Below are the code and all the weights of a small trained network. Each question names an input and a class and asks about switching units off, where a switched-off unit gives its printed mean instead of its output.

import numpy as np


def w(rows, s, z=0):
    codes = np.array(rows[::2]) - 128.0
    scale = np.full(codes.shape[1], s)
    scale[-1] = z or s
    return codes * scale


def f(y):
    return np.maximum(y, 0)


def log_softmax(a):
    a = a - a.max(-1, keepdims=True)
    return a - np.log(np.exp(a).sum(-1, keepdims=True))


def net(x, mask):
    res = np.array(x, float).reshape(1, 7) / 4 @ E
    y = f(res @ A[0][:, :-1].T + A[0][:, -1])
    res = res + np.where(mask, y, B[0][:, -1]) @ B[0][:, :-1]
    return log_softmax(res[-1] @ U[:, :-1].T + U[:, -1])


A, B = {}, {}
E = w([
[159,82,238,184,99],'x0',
[128,130,127,126,126],'x1',
[110,138,137,91,89],'x2',
[153,153,143,121,121],'x3',
[54,204,190,124,171],'x4',
[135,137,131,132,126],'x5',
[164,90,154,4,255],'x6',
],0.0082)
A[0] = w([
[63,204,172,171,177,88],'n0',
[37,153,154,151,59,92],'n1',
[111,203,119,186,92,3],'n2',
[30,137,186,145,155,53],'n3',
[87,174,90,20,65,76],'n4',
[137,92,211,152,121,45],'n5',
[73,187,148,183,95,68],'n6',
[62,187,104,107,108,96],'n7',
[93,171,59,172,31,123],'n8',
[136,96,192,66,154,92],'n9',
[136,118,92,168,102,22],'n10',
[156,66,202,178,87,72],'n11',
[58,161,164,126,129,61],'n12',
[149,120,89,195,113,87],'n13',
[106,101,212,149,121,67],'n14',
[131,211,3,172,184,66],'n15',
[109,198,164,119,129,70],'n16',
[152,135,87,233,86,102],'n17',
[112,117,177,105,98,112],'n18',
[139,144,108,185,68,52],'n19',
],0.011,0.0052)
B[0] = w([
[210,55,116,57,36,203],'n0',
[86,117,179,98,217,208],'n1',
[120,91,113,133,215,184],'n2',
[186,88,61,161,62,180],'n3',
[92,229,215,157,95,188],'n4',
[96,220,2,181,146,178],'n5',
[122,86,152,113,231,202],'n6',
[138,138,121,153,72,183],'n7',
[131,92,163,124,161,254],'n8',
[113,149,146,87,197,214],'n9',
[176,113,97,102,164,153],'n10',
[91,183,79,208,76,207],'n11',
[195,77,74,124,48,166],'n12',
[98,106,137,88,132,180],'n13',
[84,195,13,175,149,178],'n14',
[85,189,118,236,88,215],'n15',
[123,82,134,70,97,163],'n16',
[171,86,134,88,190,229],'n17',
[74,181,163,195,128,158],'n18',
[148,115,127,99,178,190],'n19',
],0.0078,0.0077)
U = w([
[158,139,153,108,244,3],'0',
[120,238,97,255,109,62],'1',
[171,139,141,164,131,223],'2',
[233,82,74,121,59,159],'3',
],0.0084,0.0046)

Each question gives the input, the list of numbers given to net, and the class t.
The units are the neurons (one row each of A and B). Each row of codes is followed by its name. A weight is (code - 128) times the scale printed after its matrix; where a second scale follows, it is the last column's (A, B and U).
mask holds one flag per neuron, in row order. A switched-off neuron (its flag False) gives its mean, the last column of its row in B, instead of its output. The means were averaged over made-up inputs and are rounded, as every weight is.
A unit's drop is (log p(t) with every unit on - log p(t) with that unit switched off) / (log p(t) with every unit on - log p(t) with every unit switched off).
The circuit of an input: a set's keep is (log p(t) with only the set's units on - log p(t) with every unit switched off) / (log p(t) with every unit on - log p(t) with every unit switched off). Starting from the 12 units with the biggest drops (on a tie, the unit counted first), units are removed one at a time, each time the one whose removal leaves the highest keep (on an exact tie, the one counted first), for as long as the keep stays at least 0.8.
circuit, biggest first: the units of the circuit, biggest drop first
k most important neurons: the k neurons with the biggest drops, biggest first
drop when u is switched off: that unit's drop, to one decimal
input [6,-2,5,-3,-2,-4,-3], class 1: circuit, biggest first	n11
input [-3,-6,-2,-1,-3,8,2], class 1: circuit, biggest first	n0, n17
input [-4,0,7,1,6,-4,-7], class 0: circuit, biggest first	n1, n6
input [4,1,7,-7,8,-7,1], class 3: circuit, biggest first	n0, n3
input [6,-8,5,4,-6,-8,-6], class 0: circuit, biggest first	n17, n19, n1
input [-8,2,-1,0,-8,-8,2], class 1: circuit, biggest first	n15, n4
input [7,-5,-6,-7,-3,3,5], class 1: 2 most important neurons	n11, n5
input [-3,2,-1,3,-3,4,2], class 1: circuit, biggest first	n0, n17
input [-2,5,7,-3,8,-5,-5], class 3: 4 most important neurons	n0, n12, n3, n7
input [-4,0,7,4,8,3,-3], class 3: 3 most important neurons	n0, n12, n3
input [-7,-6,6,4,7,-3,-7], class 0: 3 most important neurons	n1, n6, n2
input [-5,7,-2,8,6,8,1], class 3: 2 most important neurons	n0, n16
input [-5,5,8,0,3,8,-6], class 2: 2 most important neurons	n7, n15
input [6,-7,6,-7,7,-4,-3], class 3: circuit, biggest first	n0
input [-1,2,-5,1,-3,2,-8], class 0: drop when n8 is switched off	0.0
input [3,4,-4,6,-5,-3,-5], class 0: drop when n8 is switched off	0.1
input [6,-5,6,-3,7,6,-6], class 3: drop when n3 is switched off	0.7
